Below are the code and all the weights of a small trained network. Each question names an input and a class and asks about switching units off, where a switched-off unit gives its printed mean instead of its output.

import numpy as np


def w(rows, s, z=0):
    codes = np.array(rows[::2]) - 128.0
    scale = np.full(codes.shape[1], s)
    scale[-1] = z or s
    return codes * scale


def f(y):
    return y / 2 * (1 + np.tanh(0.7978845608 * (y + 0.044715 * y**3)))


def log_softmax(a):
    a = a - a.max(-1, keepdims=True)
    return a - np.log(np.exp(a).sum(-1, keepdims=True))


def net(x, mask):
    res = np.array(x, float).reshape(1, 7) / 4 @ E
    y = f(res @ A[0][:, :-1].T + A[0][:, -1])
    res = res + np.where(mask, y, B[0][:, -1]) @ B[0][:, :-1]
    return log_softmax(res[-1] @ U[:, :-1].T + U[:, -1])


A, B = {}, {}
E = w([
[75,110,79,143,150],'x0',
[140,200,109,97,68],'x1',
[132,74,194,156,48],'x2',
[1,210,83,101,26],'x3',
[96,196,186,90,168],'x4',
[183,151,26,129,61],'x5',
[174,190,199,85,113],'x6',
],0.008)
A[0] = w([
[118,192,71,104,76,180],'n0',
[50,182,176,75,138,182],'n1',
[198,133,171,159,60,169],'n2',
[101,169,163,81,115,206],'n3',
[183,87,145,135,255,175],'n4',
[138,145,77,128,64,191],'n5',
[186,98,161,123,193,254],'n6',
[138,204,46,103,59,138],'n7',
[177,96,124,141,246,180],'n8',
[44,179,202,79,165,163],'n9',
[230,93,183,128,98,207],'n10',
[151,146,111,126,139,149],'n11',
[69,110,52,145,66,221],'n12',
[67,41,117,213,124,178],'n13',
],0.0088,0.0032)
B[0] = w([
[92,181,63,167,80,212],'n0',
[39,172,203,188,139,210],'n1',
[181,106,190,75,53,180],'n2',
[96,161,160,161,103,185],'n3',
[182,171,68,103,212,254],'n4',
[127,116,73,116,48,184],'n5',
[189,206,137,78,173,227],'n6',
[129,232,20,140,64,221],'n7',
[182,155,71,97,238,242],'n8',
[85,164,185,173,163,213],'n9',
[251,137,208,1,86,211],'n10',
[156,162,108,124,138,140],'n11',
[57,60,52,120,76,219],'n12',
[97,22,140,75,189,200],'n13',
],0.0071,0.0085)
U = w([
[105,146,38,146,53,1],'0',
[190,115,198,86,65,117],'1',
[55,156,202,184,144,204],'2',
[73,1,107,123,130,87],'3',
[178,144,91,107,235,253],'4',
],0.0091,0.00081)

Each question gives the input, the list of numbers given to net, and the class t.
The units are the neurons (one row each of A and B). Each row of codes is followed by its name. A weight is (code - 128) times the scale printed after its matrix; where a second scale follows, it is the last column's (A, B and U).
mask holds one flag per neuron, in row order. A switched-off neuron (its flag False) gives its mean, the last column of its row in B, instead of its output. The means were averaged over made-up inputs and are rounded, as every weight is.
A unit's drop is (log p(t) with every unit on - log p(t) with that unit switched off) / (log p(t) with every unit on - log p(t) with every unit switched off).
The circuit of an input: a set's keep is (log p(t) with only the set's units on - log p(t) with every unit switched off) / (log p(t) with every unit on - log p(t) with every unit switched off). Starting from the 12 units with the biggest drops (on a tie, the unit counted first), units are removed one at a time, each time the one whose removal leaves the highest keep (on an exact tie, the one counted first), for as long as the keep stays at least 0.8.
units of the circuit, in order: the units of the circuit, biggest drop first
unit that matters most: the unit with the biggest drop
k most important neurons: the k neurons with the biggest drops, biggest first
drop when u is switched off: that unit's drop, to one decimal
input [5,-1,2,0,-8,6,-6], class 3: unit that matters most : n13
input [-6,8,4,-5,2,-4,-7], class 1: units of the circuit, in order : (n10; n2)
input [-6,-2,-4,8,-3,-2,8], class 2: 2 most important neurons : (n1; n9)
input [2,5,-7,8,1,-8,-2], class 2: 2 most important neurons : (n1; n9)
input [6,-2,7,-6,-8,-5,-5], class 4: 3 most important neurons : (n4; n8; n6)
input [6,8,8,2,3,-2,-8], class 3: units of the circuit, in order : (n13; n12)
input [-5,8,-3,0,0,-5,5], class 2: units of the circuit, in order : (n1; n9)
input [-2,3,-1,-5,-7,6,1], class 1: units of the circuit, in order : (n10; n2)
input [-1,-7,5,1,8,0,7], class 2: drop when n9 is switched off : 0.3
input [5,3,1,8,8,0,5], class 2: drop when n9 is switched off : 0.6
input [2,-4,-7,3,7,0,-4], class 2: drop when n1 is switched off : 0.1
